(105): [-49.0, -9.4, 52.2, -26.0, -26.6, 10.3, -3.9, -7.8, -9.2, 32.1, 29.2, -3.8, 6.3, 5.5, 2.3, 10.1, 1.7, 9.3, 9.5, -48.0, -10.8, -91.0, -38.8, -11.4, -55.8, 2.5, 24.3, -39.5, -2.2, 27.8, 58.8, 2.1, -31.9, -21.3, 6.0, 10.5, 22.0, 14.9]
(114): [-44.5, -5.2, 4.3, 33.3, -30.2, 24.5, -30.5, 3.4, 7.3, 21.8, 15.5, 43.6, 23.0, -0.3, 13.8, -8.0, 11.1, 0.6, 27.6, -34.9, 1.5, 54.0, -28.5, -11.1, -50.1, -5.2, 12.4, -29.3, 15.5, 2.0, 55.6, -4.5, -11.4, -34.3, 39.0, -3.5, -3.0, 20.0]
(155): [56.6, 25.2, -34.1, -11.4, 5.5, -13.5, -35.3, 40.4, 11.8, -6.6, 29.1, -61.0, -16.4, -17.3, 52.8, -23.6, 11.0, -5.4, 28.5, -27.3, 4.3, 67.9, -33.4, -12.5, -39.1, -7.8, 0.7, -12.4, 20.7, -6.8, 45.1, 20.2, 7.0, -29.9, 50.8, -12.0, -20.2, 18.9]
(21): [15.9, -9.0, 1.1, 5.9, 51.7, 28.3, -17.4, 0.4, -20.5, 11.1, 10.4, 7.5, 6.1, 6.4, 38.9, -38.7, 7.9, -11.3, 22.0, -20.5, 3.6, 68.0, -11.5, -14.1, -25.1, -7.2, -12.2, 8.3, 21.7, -10.3, 31.0, 0.3, 25.2, -19.5, 57.4, -20.5, -34.7, 15.0]
(41): [-49.0, -9.4, 52.2, -26.0, 14.9, 10.3, -3.9, -7.8, -9.2, 32.1, 29.2, 4.9, 6.3, 5.5, 2.3, 10.1, 1.7, 9.3, 9.5, -48.0, -10.8, -4.0, -38.8, -11.4, -55.8, 2.5, 24.3, -39.5, -2.2, 27.8, 58.8, 2.1, -31.9, -21.3, 6.0, 10.5, 22.0, 14.9]
(196): [-17.2, -31.3, 0.8, 14.9, 21.4, 7.8, 16.9, 54.5, 49.0, 49.3, 1.1, -8.4, -46.9, -45.3, 9.9, -43.0, -27.3, -5.8, 11.4, -9.5, 0.8, -84.1, -5.8, -3.9, 2.6, -16.0, 2.9, 18.9, 2.1, 4.6, 6.3, 39.2, 32.6, 23.7, -27.3, 22.3, -24.9, -23.8]
(60): [-4.4, -12.2, 16.2, -6.0, 5.4, 40.7, 18.5, 16.3, -27.0, 9.7, 13.8, 31.8, 8.0, 1.5, 18.1, 4.1, 7.9, 5.5, 20.0, -42.5, -4.1, 28.7, -35.5, -11.1, -56.2, -1.1, 20.6, -39.1, 7.5, 14.6, 59.9, -2.6, 31.7, -30.9, 23.1, 4.2, 11.8, 18.6]
(122): [-7.4, -36.1, -14.1, 36.6, -12.3, -34.5, -42.0, -16.9, 10.9, 27.2, 29.4, 72.4, -33.1, 21.3, 10.4, -56.2, -3.1, -18.9, -12.0, -12.5, -9.4, 35.0, -1.4, -10.5, -0.6, 7.6, -32.6, 45.3, 11.8, -0.3, -0.7, 6.7, 41.2, 10.2, 55.4, -31.3, -42.1, -2.5]
(7): [17.7, -9.9, 38.1, 30.1, -31.5, -1.7, 15.8, 70.7, -10.3, -22.9, 5.7, 0.7, 32.2, -61.0, -28.1, 9.0, -6.5, 11.0, -0.5, -49.9, -15.3, -38.0, -38.2, -12.5, -48.9, 3.8, 23.2, -32.4, -10.2, 37.3, 51.5, 10.1, -29.0, -8.0, -10.9, 15.0, 23.6, 9.9]
(198): [35.9, 34.1, 36.6, -22.9, 30.8, 6.1, 28.2, -2.5, 39.2, -40.7, 29.2, 19.4, -47.5, 13.1, 28.3, -13.3, -22.1, 6.6, -6.6, -38.9, -14.4, -85.2, -25.5, -12.5, -22.6, -3.2, 12.9, -3.8, -14.1, 36.1, 28.3, 29.6, -0.1, 18.1, -32.1, 20.0, 4.4, -5.0]
(125): [56.6, 25.2, -34.1, -11.4, 24.4, -13.5, -35.3, 40.4, 11.8, 33.9, 29.1, -61.0, -16.4, -17.3, 52.8, -23.6, 11.0, -5.4, 28.5, -27.3, 4.3, 67.9, -19.8, -12.5, -39.1, -7.8, 0.7, -12.4, 20.7, -6.8, 45.1, -2.8, 7.0, -29.9, 50.8, -12.0, -20.2, 18.9]
(175): [24.1, -0.8, 22.4, 24.2, -8.4, -12.4, 24.4, -8.8, 14.7, 12.6, -17.1, 5.9, 29.4, 16.0, 3.0, -50.3, 2.8, -16.1, 7.1, -15.8, -1.5, 55.9, -4.8, -13.7, -11.3, -1.7, -24.2, 28.8, 18.1, -7.8, 14.6, 4.3, 37.6, -4.9, 59.1, -27.6, -43.0, 8.0]
miss (21): [10.4, 0.3, 6.1, 6.4, 21.7, 11.1, 38.9, 3.6, -10.3, 1.1, -19.5, 22.0, -12.2, 28.3, 8.3, -25.1, -7.2, -9.0, 15.9, 0.4, 5.9, -11.5, -38.7, -14.1, -11.3, 25.2, -34.7, 15.0, 51.7, -20.5, -20.5, 68.0, -20.5, 57.4, 7.9, -17.4, 31.0] => [7.5]
miss (21): [11.1, 21.7, 8.3, 15.0, -11.3, 6.1, 3.6, -25.1, 15.9, 7.9, 7.5, -10.3, -20.5, -20.5, 0.4, 22.0, 0.3, 68.0, 10.4, 51.7, 31.0, 28.3, -12.2, 6.4, 57.4, 25.2, -19.5, 5.9, -11.5, -17.4, 1.1, -38.7, -20.5, -7.2, -9.0, 38.9, -34.7] => [-14.1]
miss (105): [14.9, 10.3, -3.8, 9.3, -39.5, -91.0, 52.2, -7.8, -10.8, -21.3, -9.4, -55.8, 24.3, -26.6, 10.1, 22.0, -48.0, -49.0, 29.2, -38.8, -26.0, 9.5, 1.7, 27.8, 32.1, -31.9, 10.5, -11.4, -9.2, 2.1, 2.3, 5.5, -2.2, 2.5, 6.0, 6.3, 58.8] => [-3.9]
miss (60): [-12.2, -27.0, 31.7, 23.1, -6.0, 59.9, 16.2, -1.1, 5.5, -11.1, 20.6, 16.3, 18.1, 4.1, 40.7, -35.5, 18.5, -4.1, 20.0, -30.9, 7.9, -4.4, 4.2, 8.0, 13.8, -42.5, 28.7, 1.5, -2.6, 18.6, -56.2, 11.8, 9.7, 14.6, 5.4, -39.1, 7.5] => [31.8]

(14): [-29.3, 34.9, 1.6, 18.6, 18.5, 58.2]
(20): [-29.9, 79.7, 47.3, 34.9, 1.6, -30.0]
(150): [-4.4, 26.5, 44.6, -26.4, 54.9, 44.5]
(162): [-25.5, 9.2, 82.7, -5.7, 36.1, -46.4]
(47): [49.0, -66.5, 42.9, 18.3, -3.2, 20.6]
(186): [15.6, -16.2, -87.9, -13.4, -21.1, -3.8]
(73): [7.0, 79.7, 14.4, 34.9, 1.6, -30.0]
(67): [-11.6, -7.2, -11.6, 18.2, 11.1, -27.2]
(120): [-5.6, -12.5, 10.2, -26.7, 51.7, -38.8]
(104): [19.1, -11.0, -10.7, -27.2, 4.6, 65.5]
miss (20): [47.3, 1.6, 34.9, -29.9, 79.7] => [-30.0]
miss (20): [34.9, -29.9, 79.7, 1.6, 47.3] => [-30.0]
miss (14): [58.2, 34.9, -29.3, 1.6, 18.6] => [18.5]
miss (120): [-26.7, -5.6, 51.7, -38.8, 10.2] => [-12.5]
miss (150): [54.9, 44.5, 26.5, -4.4, -26.4] => [44.6]

(70): [-3.0, -8.5, -3.8, 39.4, 31.6, 20.1, 0.9, -27.8, 4.8, -84.4, -27.9, 46.7, 0.7, 5.1, -20.4, 23.1, -3.4, 43.1, 24.9, 0.3, -9.2, -9.9, 0.3]
(26): [-3.0, -8.5, -3.8, 39.4, 31.6, 20.1, 0.9, -27.8, 4.8, -84.4, -27.9, 46.7, 0.7, 5.1, -20.4, 23.1, -3.4, 43.1, 24.9, 0.3, -9.2, -9.9, -13.1]
(134): [-23.9, -46.8, -9.9, 32.3, 17.5, 3.3, -2.6, 13.2, -0.6, 23.8, -24.4, 36.1, 7.0, -14.2, 36.2, -6.4, -10.2, -27.8, 13.5, -17.9, -9.9, 25.7, 18.5]
(143): [-23.9, -46.8, -9.9, 32.3, 17.5, 3.3, 12.8, 13.2, -0.6, 23.8, 25.6, -6.3, 7.0, -14.2, -10.7, -6.4, 13.3, -14.3, 13.5, -17.9, -9.9, 25.7, 18.5]
(94): [19.7, -35.7, 2.5, -81.5, -10.0, -20.2, -0.7, -7.1, -3.5, -52.1, -74.8, 37.7, 2.4, -9.7, 6.5, 9.8, 10.4, -5.2, -5.9, -5.4, -19.0, 1.4, -9.2]
miss (143): [-6.3, -17.9, -10.7, 25.7, 25.6, -14.2, -9.9, 17.5, -6.4, -14.3, 7.0, -23.9, -9.9, 13.5, 18.5, -0.6, 32.3, 23.8, 12.8, 13.3, 3.3, -46.8] => [13.2]
miss (134): [-9.9, 18.5, 32.3, 3.3, -27.8, 25.7, 17.5, -2.6, -46.8, -17.9, -24.4, -10.2, -9.9, 7.0, -6.4, -23.9, 13.5, 23.8, -14.2, 36.2, 13.2, -0.6] => [36.1]
miss (70): [20.1, 0.9, 0.7, -84.4, -27.8, 43.1, -3.4, 4.8, 24.9, -9.2, -3.8, -27.9, -3.0, -8.5, 23.1, 39.4, -9.9, 46.7, 0.3, 5.1, -20.4, 0.3] => [31.6]
miss (143): [32.3, 3.3, -17.9, -14.3, -9.9, -46.8, 13.5, -6.4, 18.5, 17.5, 25.7, 13.3, -9.9, 7.0, -10.7, 13.2, 23.8, -14.2, 12.8, -0.6, -23.9, 25.6] => [-6.3]
miss (143): [25.6, -0.6, -6.3, 18.5, 23.8, -23.9, -14.2, 32.3, -9.9, 17.5, -6.4, -46.8, 7.0, -10.7, 12.8, 13.5, -14.3, 13.2, 13.3, 3.3, -17.9, -9.9] => [25.7]
miss (143): [-17.9, -9.9, 13.2, -6.3, 25.7, 3.3, 23.8, -0.6, 25.6, 17.5, 18.5, -46.8, 12.8, 7.0, -10.7, 32.3, -14.3, -9.9, 13.3, -23.9, 13.5, -6.4] => [-14.2]
miss (143): [-23.9, -46.8, 18.5, 17.5, -14.2, -9.9, 25.7, -14.3, 23.8, 13.5, -10.7, -0.6, 13.3, -6.3, 13.2, 25.6, -9.9, 7.0, 3.3, -17.9, 12.8, 32.3] => [-6.4]

(43): [-58.7, 76.3, -47.2, 22.0, -93.4]
(45): [-28.9, -10.7, 19.6, -24.4, -21.9]
(95): [53.9, -25.8, 16.8, 16.9, 16.7]
(64): [53.9, -4.9, 16.8, -5.0, 70.0]
(56): [1.7, -84.8, 20.6, -11.7, -84.7]
(102): [-58.7, 76.3, -47.2, 22.0, 78.4]
(144): [-13.2, 25.7, -22.6, 14.3, -13.3]
miss (56): [-11.7, 20.6, 1.7, -84.8] => [-84.7]
miss (95): [16.9, 53.9, 16.7, -25.8] => [16.8]
miss (64): [70.0, 16.8, -4.9, 53.9] => [-5.0]
miss (95): [-25.8, 53.9, 16.9, 16.7] => [16.8]
miss (95): [-25.8, 16.9, 16.7, 53.9] => [16.8]
miss (144): [14.3, 25.7, -22.6, -13.2] => [-13.3]
miss (95): [16.9, -25.8, 16.8, 16.7] => [53.9]

